Below is a small trained network, with its code and all its weights. Each question gives an input and a class and asks what happens when units are switched off, that is, made to give their printed mean instead of their output.

import numpy as np


def w(rows, s, z=0):
    codes = np.array(rows[::2]) - 128.0
    scale = np.full(codes.shape[1], s)
    scale[-1] = z or s
    return codes * scale


def norm(h):
    return h / np.sqrt((h * h).mean(-1, keepdims=True) + 1e-5)


def f(y):
    return y / 2 * (1 + np.tanh(0.7978845608 * (y + 0.044715 * y**3)))


def log_softmax(a):
    a = a - a.max(-1, keepdims=True)
    return a - np.log(np.exp(a).sum(-1, keepdims=True))


def net(x, mask):
    res = np.array(x, float).reshape(1, 8) / 4 @ E
    u = 0
    for l in range(3):
        y = f(norm(res) @ A[l][:, :-1].T + A[l][:, -1])
        res = res + np.where(mask[u : u + 11], y, B[l][:, -1]) @ B[l][:, :-1]
        u += 11
    return log_softmax(norm(res)[-1] @ U[:, :-1].T + U[:, -1])


A, B = {}, {}
E = w([
[115,143,135,133,116,114],'x0',
[143,115,117,133,129,128],'x1',
[143,107,120,123,143,128],'x2',
[139,101,124,117,154,111],'x3',
[106,154,142,130,114,123],'x4',
[107,87,203,255,203,162],'x5',
[16,102,29,149,134,124],'x6',
[108,5,181,77,68,174],'x7',
],0.0059)
A[0] = w([
[203,78,55,139,177,120,118],'0.n0',
[191,121,121,209,112,196,59],'0.n1',
[131,224,87,124,221,82,143],'0.n2',
[88,187,173,113,139,155,130],'0.n3',
[171,160,72,63,115,178,76],'0.n4',
[213,107,169,163,70,38,81],'0.n5',
[124,145,167,53,195,157,66],'0.n6',
[123,167,164,133,60,162,127],'0.n7',
[73,95,167,131,66,77,2],'0.n8',
[160,254,137,127,230,90,165],'0.n9',
[192,159,111,35,144,163,135],'0.n10',
],0.0037,0.002)
B[0] = w([
[69,247,155,154,48,170,137],'0.n0',
[84,155,173,110,135,63,116],'0.n1',
[184,125,75,155,119,144,209],'0.n2',
[179,83,99,130,149,132,139],'0.n3',
[90,130,156,142,112,2,152],'0.n4',
[107,178,163,108,106,169,145],'0.n5',
[128,134,143,150,77,102,112],'0.n6',
[168,78,109,84,195,133,148],'0.n7',
[196,43,67,128,153,187,95],'0.n8',
[189,139,77,173,111,172,249],'0.n9',
[109,148,149,128,129,53,198],'0.n10',
],0.0091,0.0021)
A[1] = w([
[101,89,160,87,96,146,92],'1.n0',
[90,227,145,121,197,108,130],'1.n1',
[111,119,193,179,161,163,98],'1.n2',
[39,139,93,87,175,161,45],'1.n3',
[137,160,119,32,108,118,81],'1.n4',
[89,78,178,90,116,131,78],'1.n5',
[187,172,245,73,158,129,6],'1.n6',
[108,80,177,96,87,151,49],'1.n7',
[34,117,101,131,151,122,43],'1.n8',
[87,89,161,154,59,104,54],'1.n9',
[119,136,191,167,196,130,59],'1.n10',
],0.011,0.0018)
B[1] = w([
[169,142,101,102,200,159,197],'1.n0',
[235,79,150,93,222,153,185],'1.n1',
[43,146,162,76,159,62,204],'1.n2',
[144,95,143,206,43,138,169],'1.n3',
[15,120,217,98,174,78,231],'1.n4',
[184,185,107,136,174,150,204],'1.n5',
[132,63,88,246,4,159,254],'1.n6',
[205,172,91,108,194,159,205],'1.n7',
[169,85,163,169,43,137,178],'1.n8',
[171,87,144,110,192,165,159],'1.n9',
[43,121,98,59,116,103,184],'1.n10',
],0.012,0.0054)
A[2] = w([
[96,147,114,191,102,69,108],'2.n0',
[127,54,97,179,28,146,9],'2.n1',
[175,126,117,145,178,83,39],'2.n2',
[99,134,145,65,116,112,153],'2.n3',
[202,203,75,122,197,192,75],'2.n4',
[153,68,101,182,24,142,36],'2.n5',
[164,123,121,193,129,205,192],'2.n6',
[113,166,152,40,82,87,114],'2.n7',
[62,90,170,130,60,135,139],'2.n8',
[123,95,93,100,216,84,179],'2.n9',
[3,164,203,89,161,89,97],'2.n10',
],0.011,0.0016)
B[2] = w([
[158,100,140,76,154,168,167],'2.n0',
[163,164,203,162,73,124,235],'2.n1',
[99,107,180,76,122,166,164],'2.n2',
[120,110,83,213,154,114,161],'2.n3',
[147,68,89,88,188,249,254],'2.n4',
[118,171,255,169,92,111,241],'2.n5',
[108,160,89,84,124,68,232],'2.n6',
[41,108,90,168,144,118,173],'2.n7',
[195,154,86,103,176,150,202],'2.n8',
[168,165,154,153,63,133,202],'2.n9',
[47,111,21,119,107,32,239],'2.n10',
],0.013,0.0077)
U = w([
[201,79,91,33,194,243,82],'0',
[182,136,250,166,17,81,255],'1',
[18,81,42,108,121,2,30],'2',
],0.0086,0.00014)

Each question gives the input, the list of numbers given to net, and the class t.
The units are the neurons (one row each of A and B). Each row of codes is followed by its name. A weight is (code - 128) times the scale printed after its matrix; where a second scale follows, it is the last column's (A, B and U).
mask holds one flag per neuron, layer by layer. A switched-off neuron (its flag False) gives its mean, the last column of its row in B, instead of its output. The means were averaged over made-up inputs and are rounded, as every weight is.
A unit's drop is (log p(t) with every unit on - log p(t) with that unit switched off) / (log p(t) with every unit on - log p(t) with every unit switched off).
The circuit of an input: a set's keep is (log p(t) with only the set's units on - log p(t) with every unit switched off) / (log p(t) with every unit on - log p(t) with every unit switched off). Starting from the 12 units with the biggest drops (on a tie, the unit counted first), units are removed one at a time, each time the one whose removal leaves the highest keep (on an exact tie, the one counted first), for as long as the keep stays at least 0.8.
circuit, biggest first: the units of the circuit, biggest drop first
top k neurons: the k neurons with the biggest drops, biggest first
top k neurons in layer l: the k neurons of layer l with the biggest drops, biggest first
drop when u is switched off: that unit's drop, to one decimal
input [7,2,-3,6,-5,8,8,-4], class 1: circuit, biggest first => (1.n8 2.n1)
input [-4,-5,2,3,3,-3,-1,1], class 2: circuit, biggest first => (1.n4)
input [7,5,0,3,2,-6,-1,7], class 0: top 2 neurons => (1.n7 1.n0)
input [-5,-7,5,7,4,1,7,8], class 0: top 2 neurons in layer 1 => (1.n6 1.n7)
input [7,0,5,5,0,3,7,5], class 1: top 2 neurons => (1.n8 1.n3)
input [-6,-8,-7,8,-1,4,7,5], class 1: top 2 neurons => (1.n8 1.n3)
input [5,-3,5,-5,3,3,1,-2], class 2: top 2 neurons in layer 1 => (1.n6 1.n7)
input [-8,4,6,6,-7,4,-5,3], class 1: top 2 neurons in layer 1 => (1.n6 1.n4)
input [1,8,-2,-8,2,-7,-3,-6], class 2: top 2 neurons => (1.n4 1.n7)
input [1,-4,-2,4,2,4,1,-4], class 0: top 3 neurons => (1.n4 0.n9 0.n2)
input [0,0,-4,-5,3,-7,-1,-8], class 0: top 2 neurons => (1.n1 1.n2)
input [-8,-7,-6,2,5,-8,-5,2], class 2: drop when 1.n4 is switched off => 2.0
input [4,6,6,3,-2,3,6,4], class 1: drop when 1.n8 is switched off => 1.2
input [-8,-8,5,2,4,5,7,2], class 1: circuit, biggest first => (1.n8)
input [-5,4,-4,-8,6,-6,-4,2], class 2: drop when 1.n4 is switched off => 1.7
input [-6,8,6,4,-6,-5,5,-7], class 0: drop when 1.n6 is switched off => 2.0
